2.921, -3.103, 0.204
0.000, 1.444, 0.000
1.698, -4.581, 0.248
6.035, -0.355, 1.587
0.000, 1.176, 1.550
->
0.000, 1.444, 0.000
1.698, -4.581, 0.248

-0.088, -1.446, -2.638, -0.415, 0.230
-0.681, -0.094, -5.205, 0.024, -0.436
0.724, -4.651, -0.183, -0.135, -0.246
->
-0.681, -0.094, -5.205
0.724, -4.651, -0.183

0.114, 2.063, 2.273, 1.918, 4.136
5.342, 2.501, -3.992, -1.044, -1.452
-3.999, -0.384, 2.109, 1.433, 4.776
->
5.342, 2.501, -3.992
-3.999, -0.384, 2.109

5.367, 0.347, -3.159, 1.347
-1.089, -5.289, -1.203, 1.061
-3.977, -2.342, 3.160, 2.633
->
-1.089, -5.289, -1.203
-3.977, -2.342, 3.160

3.862, 2.959, 2.092
1.716, -1.145, -2.030
-3.849, -5.587, -5.358
-0.746, -0.211, 0.211
->
1.716, -1.145, -2.030
-3.849, -5.587, -5.358

0.564, 0.020, 0.091, -0.082, -4.254
-0.694, 1.400, 1.013, -1.260, -3.447
0.161, 1.086, -1.459, -1.701, 1.421
0.157, 0.582, -0.111, -3.725, 1.048
->
-0.694, 1.400, 1.013
0.161, 1.086, -1.459
---
-5.480, -1.006, -0.940
-2.579, 5.122, -1.568
-2.565, -2.366, 5.291
-2.637, 1.296, 4.992
->
-0.940, 5.122, -2.565

4.510, -2.979
-2.698, -2.763
2.044, -1.896
5.894, 0.911
1.956, 0.521
->
-2.979, -2.698

0.887, -2.518, -4.856, 0.920
-1.710, 3.849, 3.238, -1.739
-0.903, 5.569, 3.758, -0.956
0.911, -1.727, 3.211, 3.648
->
0.920, 3.238, 5.569, 0.911

-1.898, -0.066, 1.873
4.582, -1.880, -1.612
1.420, 0.184, -2.184
-2.583, 2.575, 0.929
-1.089, 1.371, -0.646
->
1.873, -1.880, 1.420

-5.900, 3.999
-0.085, 0.045
->
3.999, -0.085

-2.586, -0.245, 2.941, -3.014
-4.468, -4.012, -0.186, -5.153
-4.937, 3.023, -0.240, -2.880
->
-3.014, -0.186, 3.023

4.549, 0.664, 0.932, 3.360
-3.892, -2.401, -0.352, 1.371
0.060, 2.024, -3.226, 5.390
4.840, 2.262, -1.772, 1.633
->
3.360, -0.352, 2.024, 4.840

-0.027, 1.337
-2.448, -1.812
-4.433, -2.318
-1.073, 0.367
->
1.337, -2.448
---
-4.895, 3.525
0.293, -2.676
2.569, -2.118
-4.347, -0.552
->
-4.895, 3.525
0.293, -2.676
2.569, -2.118

3.410, 2.206, -3.654, 0.895, -1.461
1.331, -1.533, 2.161, 4.816, -2.686
1.221, 4.245, -0.790, 2.757, -2.945
1.878, 2.242, 1.856, 3.205, -3.717
->
3.410, 2.206
1.331, -1.533
1.221, 4.245

1.328, 1.681, 2.272
-3.450, -1.221, -2.570
2.733, 4.816, 4.395
1.912, 4.298, 3.766
->
1.328, 1.681
-3.450, -1.221
2.733, 4.816

2.109, 4.563, 3.394
3.394, 0.377, 2.067
-2.485, -4.668, -4.334
-4.399, 1.213, -2.721
->
2.109, 4.563
3.394, 0.377
-2.485, -4.668

-1.397, -1.166, -1.351, 0.943
-3.437, -0.778, 2.198, 4.486
2.066, 2.234, 4.091, -0.383
-2.429, -0.584, -2.451, 1.279
->
-1.397, -1.166
-3.437, -0.778
2.066, 2.234

5.989, 4.404
0.000, 5.055
4.286, 4.470
0.000, 4.690
->
5.989, 4.404
0.000, 5.055
4.286, 4.470

-2.796, -2.854, -1.294, -3.978, -3.352
-5.122, -2.423, 4.592, 5.026, -4.232
0.301, -1.286, 4.706, -2.860, -3.006
1.611, 0.841, 1.589, -4.431, -3.117
->
-2.796, -2.854
-5.122, -2.423
0.301, -1.286
---
1.145, 4.013
1.538, 5.108
-1.407, -4.668
0.370, 2.085
0.088, -0.496
->
4.013, 1.538

3.984, -1.152, -3.923
-3.759, 2.352, 4.498
-1.825, 1.753, 2.679
3.877, -2.259, -4.492
->
-3.923, 2.352, -1.825

4.593, -0.847, 3.553
2.657, -2.805, 1.410
-1.641, 2.845, 1.252
-1.100, 3.550, 1.015
-2.598, -2.565, -3.722
->
3.553, -2.805, -1.641

1.156, 1.617, -4.770
2.329, 5.808, 3.533
->
-4.770, 5.808

2.221, -2.156
-0.126, 1.263
0.880, -5.575
->
-2.156, -0.126

4.952, 4.699, -1.505, -3.629
-4.885, -2.917, 1.779, -4.668
->
-3.629, 1.779
